Here is a tiny trained network, its code and every weight. The questions are about switching its units off for an input and a target symbol, where a switched-off unit gives its printed mean instead of its output.

import numpy as np


def w(rows, s, z=0):
    codes = np.array(rows[::2]) - 128.0
    scale = np.full(codes.shape[1], s)
    scale[-1] = z or s
    return codes * scale


def norm(h):
    return h / np.sqrt((h * h).mean(-1, keepdims=True) + 1e-5)


def f(y):
    return y / 2 * (1 + np.tanh(0.7978845608 * (y + 0.044715 * y**3)))


def softmax(a):
    e = np.exp(a - a.max(-1, keepdims=True))
    return e / e.sum(-1, keepdims=True)


def log_softmax(a):
    a = a - a.max(-1, keepdims=True)
    return a - np.log(np.exp(a).sum(-1, keepdims=True))


def net(x, mask):
    ids = ['ΘΛΨβγεστφω'.index(c) for c in x.split()]
    T = len(ids)
    res = E[ids] + P[:T]
    r = norm(res)
    for j in range(3):
        rows = slice(3 * j, 3 * j + 3)
        q, k, v = (r @ M[0][rows].T for M in (Q, K, V))
        z = softmax(np.where(np.tri(T) > 0, q @ k.T / 3**0.5, -1e9)) @ v
        o = O[0][rows]
        res = res + np.where(mask[j], z, o[:, -1]) @ o[:, :-1]
    y = f(norm(res) @ A[0][:, :-1].T + A[0][:, -1])
    res = res + np.where(mask[3:15], y, B[0][:, -1]) @ B[0][:, :-1]
    return log_softmax(norm(res)[-1] @ U[:, :-1].T + U[:, -1])


Q, K, V, O, A, B = {}, {}, {}, {}, {}, {}
E = w([
[165,114,71,195],'Θ',
[169,170,150,104],'Λ',
[111,149,40,138],'Ψ',
[175,110,62,199],'β',
[169,169,158,103],'γ',
[172,110,61,192],'ε',
[148,159,121,75],'σ',
[133,166,63,27],'τ',
[92,72,206,116],'φ',
[2,244,115,112],'ω',
],0.0083)
P = w([
[126,136,254,116],'0',
[162,128,214,136],'1',
[165,118,182,128],'2',
[165,104,152,132],'3',
[174,111,124,132],'4',
[172,101,84,143],'5',
[171,111,69,148],'6',
[175,111,47,177],'7',
],0.0053)
Q[0] = w([
[84,122,144,119],'head 1',
[100,133,139,165],'head 1',
[49,170,152,140],'head 1',
[58,137,207,144],'head 2',
[165,152,81,92],'head 2',
[250,150,57,137],'head 2',
[113,82,165,135],'head 3',
[154,107,135,161],'head 3',
[134,54,87,168],'head 3',
],0.013)
K[0] = w([
[145,183,162,183],'head 1',
[125,156,143,110],'head 1',
[115,251,110,102],'head 1',
[148,66,206,112],'head 2',
[98,153,54,180],'head 2',
[93,173,6,125],'head 2',
[114,89,131,176],'head 3',
[153,76,72,184],'head 3',
[255,109,107,186],'head 3',
],0.0096)
V[0] = w([
[164,126,125,105],'head 1',
[125,194,96,142],'head 1',
[141,255,73,163],'head 1',
[194,91,92,91],'head 2',
[108,146,173,125],'head 2',
[167,109,183,14],'head 2',
[137,177,165,74],'head 3',
[117,152,111,81],'head 3',
[167,96,167,119],'head 3',
],0.0085)
O[0] = w([
[83,100,169,171,202],'head 1',
[168,111,100,202,160],'head 1',
[194,130,81,254,235],'head 1',
[210,10,205,92,255],'head 2',
[108,165,87,129,63],'head 2',
[189,163,81,71,175],'head 2',
[137,101,144,207,234],'head 3',
[132,88,92,163,167],'head 3',
[143,149,222,137,165],'head 3',
],0.0064,0.0019)
A[0] = w([
[153,125,58,105,196],'neuron 1',
[161,163,97,195,183],'neuron 2',
[124,88,191,107,132],'neuron 3',
[41,105,153,90,149],'neuron 4',
[18,202,101,162,167],'neuron 5',
[73,10,141,184,224],'neuron 6',
[1,119,165,198,136],'neuron 7',
[92,176,89,155,111],'neuron 8',
[81,189,81,149,221],'neuron 9',
[101,212,78,108,255],'neuron 10',
[39,153,161,112,119],'neuron 11',
[171,112,214,120,186],'neuron 12',
],0.0086,0.0023)
B[0] = w([
[121,95,163,174,224],'neuron 1',
[77,103,94,42,254],'neuron 2',
[110,174,63,101,171],'neuron 3',
[168,115,113,23,119],'neuron 4',
[139,110,37,103,177],'neuron 5',
[133,253,211,140,242],'neuron 6',
[154,43,158,151,167],'neuron 7',
[110,152,53,58,146],'neuron 8',
[80,90,72,134,175],'neuron 9',
[61,149,70,201,180],'neuron 10',
[127,80,80,65,119],'neuron 11',
[81,118,52,149,253],'neuron 12',
],0.0064,0.0035)
U = w([
[63,49,163,149,141],'Θ',
[134,163,106,135,27],'Λ',
[122,121,114,137,4],'Ψ',
[109,116,132,144,57],'β',
[114,156,140,152,179],'γ',
[106,142,157,152,141],'ε',
[146,172,125,158,123],'σ',
[247,55,86,149,144],'τ',
[99,111,140,30,232],'φ',
[69,114,1,141,222],'ω',
],0.0092,0.0032)

Each question gives the input, a string of symbols that net reads in full, and the target symbol t.
The units are the heads (3 rows each of Q, K, V and O) and the neurons (one row each of A and B). Each row of codes is followed by its name. A weight is (code - 128) times the scale printed after its matrix; where a second scale follows, it is the last column's (O, A, B and U).
mask holds one flag per unit, heads first, then neurons. A switched-off unit (its flag False) gives its mean, the last column of its rows in O or B, instead of its output. The means were averaged over made-up inputs and are rounded, as every weight is.
A unit's drop is (log p(t) with every unit on - log p(t) with that unit switched off) / (log p(t) with every unit on - log p(t) with every unit switched off).
The circuit of an input: a set's keep is (log p(t) with only the set's units on - log p(t) with every unit switched off) / (log p(t) with every unit on - log p(t) with every unit switched off). Starting from the 12 units with the biggest drops (on a tie, the unit counted first), units are removed one at a time, each time the one whose removal leaves the highest keep (on an exact tie, the one counted first), for as long as the keep stays at least 0.8.
circuit, biggest first: the units of the circuit, biggest drop first
which heads matter: for each layer, one digit per head in row order, 1 if its drop is at least 0.15 and else 0, layers parted by /
drop when u is switched off: that unit's drop, to one decimal
input τ τ γ, target τ: circuit, biggest first	head 2; head 3
input τ φ ε, target φ: circuit, biggest first	head 1
input τ Λ γ, target τ: which heads matter	011
input Θ τ τ Θ φ τ σ, target φ: which heads matter	100
input σ Λ ε τ Θ γ φ τ, target φ: which heads matter	100
input ω Θ ε, target ω: which heads matter	011
input Θ τ τ Θ φ ε, target φ: circuit, biggest first	head 1; head 3
input τ ω ε β σ ε φ τ, target φ: which heads matter	110
input Θ ε φ γ, target φ: which heads matter	100
input ε ε ω β, target ω: which heads matter	010
input τ ω Λ β, target ω: circuit, biggest first	head 2; neuron 2
input τ ω Λ, target ω: drop when head 2 is switched off	0.8
input φ ω Θ, target ω: drop when head 2 is switched off	1.3
input Λ τ ω φ ω Λ, target ω: drop when neuron 5 is switched off	0.1
input ω Θ ω, target ω: circuit, biggest first	neuron 5
